Below is a small trained network, with its code and all its weights. Each question gives an input and a class and asks what happens when units are switched off, that is, made to give their printed mean instead of their output.

import numpy as np


def w(rows, s, z=0):
    codes = np.array(rows[::2]) - 128.0
    scale = np.full(codes.shape[1], s)
    scale[-1] = z or s
    return codes * scale


def norm(h):
    return h / np.sqrt((h * h).mean(-1, keepdims=True) + 1e-5)


def f(y):
    return y / 2 * (1 + np.tanh(0.7978845608 * (y + 0.044715 * y**3)))


def log_softmax(a):
    a = a - a.max(-1, keepdims=True)
    return a - np.log(np.exp(a).sum(-1, keepdims=True))


def net(x, mask):
    res = np.array(x, float).reshape(1, 6) / 4 @ E
    u = 0
    for l in range(4):
        y = f(norm(res) @ A[l][:, :-1].T + A[l][:, -1])
        res = res + np.where(mask[u : u + 3], y, B[l][:, -1]) @ B[l][:, :-1]
        u += 3
    return log_softmax(norm(res)[-1] @ U[:, :-1].T + U[:, -1])


A, B = {}, {}
E = w([
[150,83,58,45,244,132,190,145,44,223,97,35],'x0',
[139,102,123,98,85,92,83,72,255,120,35,116],'x1',
[103,189,99,84,149,210,62,39,146,83,110,91],'x2',
[224,12,101,199,54,216,104,140,184,149,191,34],'x3',
[214,145,65,114,101,31,175,64,132,78,164,70],'x4',
[81,113,194,105,180,196,207,130,80,161,147,123],'x5',
],0.0072)
A[0] = w([
[254,47,166,171,139,120,203,193,177,158,181,101,76],'0.n0',
[124,46,147,179,139,126,110,128,179,201,149,156,135],'0.n1',
[158,141,118,176,63,21,139,146,101,87,170,245,2],'0.n2',
],0.0057,0.0027)
B[0] = w([
[123,115,99,73,63,70,118,186,69,91,106,76,253],'0.n0',
[102,50,108,137,133,208,102,128,46,157,103,64,180],'0.n1',
[148,158,193,111,114,119,108,161,223,2,126,127,202],'0.n2',
],0.0082,0.0042)
A[1] = w([
[69,195,194,251,130,135,115,95,139,120,183,175,2],'1.n0',
[121,103,75,104,146,169,17,64,237,140,2,150,93],'1.n1',
[175,193,128,145,125,82,233,89,111,85,195,188,234],'1.n2',
],0.0062,0.0044)
B[1] = w([
[111,59,112,108,81,162,110,158,85,207,207,244,153],'1.n0',
[168,183,208,48,125,68,29,145,197,1,103,167,253],'1.n1',
[130,174,213,128,159,195,157,153,108,37,118,48,239],'1.n2',
],0.0078,0.0051)
A[2] = w([
[168,6,80,161,83,145,109,201,118,187,107,42,28],'2.n0',
[9,187,161,189,174,165,159,173,83,102,141,202,16],'2.n1',
[233,148,19,155,35,2,144,23,134,146,137,89,2],'2.n2',
],0.0059,0.0027)
B[2] = w([
[130,105,183,180,84,159,82,231,75,162,163,102,252],'2.n0',
[127,97,107,180,136,109,133,131,89,170,109,34,193],'2.n1',
[116,110,149,190,108,193,126,203,119,153,244,41,192],'2.n2',
],0.011,0.0047)
A[3] = w([
[77,177,143,48,244,83,170,185,16,167,79,90,21],'3.n0',
[110,146,33,41,99,87,70,78,179,169,70,114,3],'3.n1',
[208,126,61,126,110,124,121,69,143,1,193,102,46],'3.n2',
],0.0066,0.0022)
B[3] = w([
[151,132,78,150,211,133,131,11,137,116,96,187,254],'3.n0',
[135,71,169,120,57,56,51,179,110,72,135,65,153],'3.n1',
[105,159,162,108,175,187,102,89,106,39,84,103,192],'3.n2',
],0.011,0.007)
U = w([
[105,143,102,151,239,183,177,24,54,147,90,115,177],'0',
[71,152,84,87,49,145,88,77,170,221,176,219,34],'1',
[87,176,10,21,33,40,238,98,220,233,218,178,2],'2',
[167,170,166,60,100,50,90,104,202,27,63,117,208],'3',
[141,32,148,195,78,159,148,231,85,161,189,77,134],'4',
],0.012,0.01)

Each question gives the input, the list of numbers given to net, and the class t.
The units are the neurons (one row each of A and B). Each row of codes is followed by its name. A weight is (code - 128) times the scale printed after its matrix; where a second scale follows, it is the last column's (A, B and U).
mask holds one flag per neuron, layer by layer. A switched-off neuron (its flag False) gives its mean, the last column of its row in B, instead of its output. The means were averaged over made-up inputs and are rounded, as every weight is.
A unit's drop is (log p(t) with every unit on - log p(t) with that unit switched off) / (log p(t) with every unit on - log p(t) with every unit switched off).
The circuit of an input: a set's keep is (log p(t) with only the set's units on - log p(t) with every unit switched off) / (log p(t) with every unit on - log p(t) with every unit switched off). Starting from all 12 units, units are removed one at a time, each time the one whose removal leaves the highest keep (on an exact tie, the one counted first), for as long as the keep stays at least 0.8.
units of the circuit, in order: the units of the circuit, biggest drop first
top k neurons: the k neurons with the biggest drops, biggest first
k most important neurons of layer l: the k neurons of layer l with the biggest drops, biggest first
drop when u is switched off: that unit's drop, to one decimal
input [-7,-6,-6,-8,-7,0], class 4: units of the circuit, in order : [2.n1]
input [-1,-4,4,3,5,-1], class 0: 2 most important neurons of layer 1 : [1.n2 1.n1]
input [-5,-3,5,5,7,2], class 0: units of the circuit, in order : [1.n1 3.n2]
input [-6,4,0,0,-7,6], class 1: units of the circuit, in order : [1.n2 1.n0]
input [8,7,-1,2,0,5], class 4: top 4 neurons : [2.n0 1.n2 3.n2 0.n0]
input [-2,-1,1,-2,-6,-3], class 1: top 3 neurons : [1.n0 0.n0 1.n2]
input [-2,4,1,-1,-1,8], class 0: top 4 neurons : [0.n2 2.n1 2.n0 3.n1]
input [6,2,-7,-5,-2,-4], class 0: top 2 neurons : [1.n1 3.n0]
input [8,3,7,8,-6,1], class 4: top 2 neurons : [3.n0 2.n0]
input [-8,-6,-3,-3,-1,1], class 4: top 4 neurons : [1.n0 1.n1 2.n1 3.n0]
input [7,7,2,0,-4,6], class 3: top 3 neurons : [1.n1 3.n1 2.n0]
input [-8,-8,5,-1,1,1], class 4: 2 most important neurons of layer 1 : [1.n0 1.n1]
input [-6,3,3,0,-5,3], class 1: top 2 neurons : [1.n0 0.n0]
input [6,4,2,4,7,-7], class 4: units of the circuit, in order : [2.n2]
input [5,5,-2,1,1,-5], class 4: top 2 neurons : [2.n2 0.n2]
input [-6,1,5,-8,-2,4], class 0: drop when 2.n1 is switched off : 0.6
input [4,3,-4,1,6,-4], class 4: drop when 2.n1 is switched off : 0.0
input [4,-1,4,3,3,-5], class 4: drop when 2.n2 is switched off : 1.3
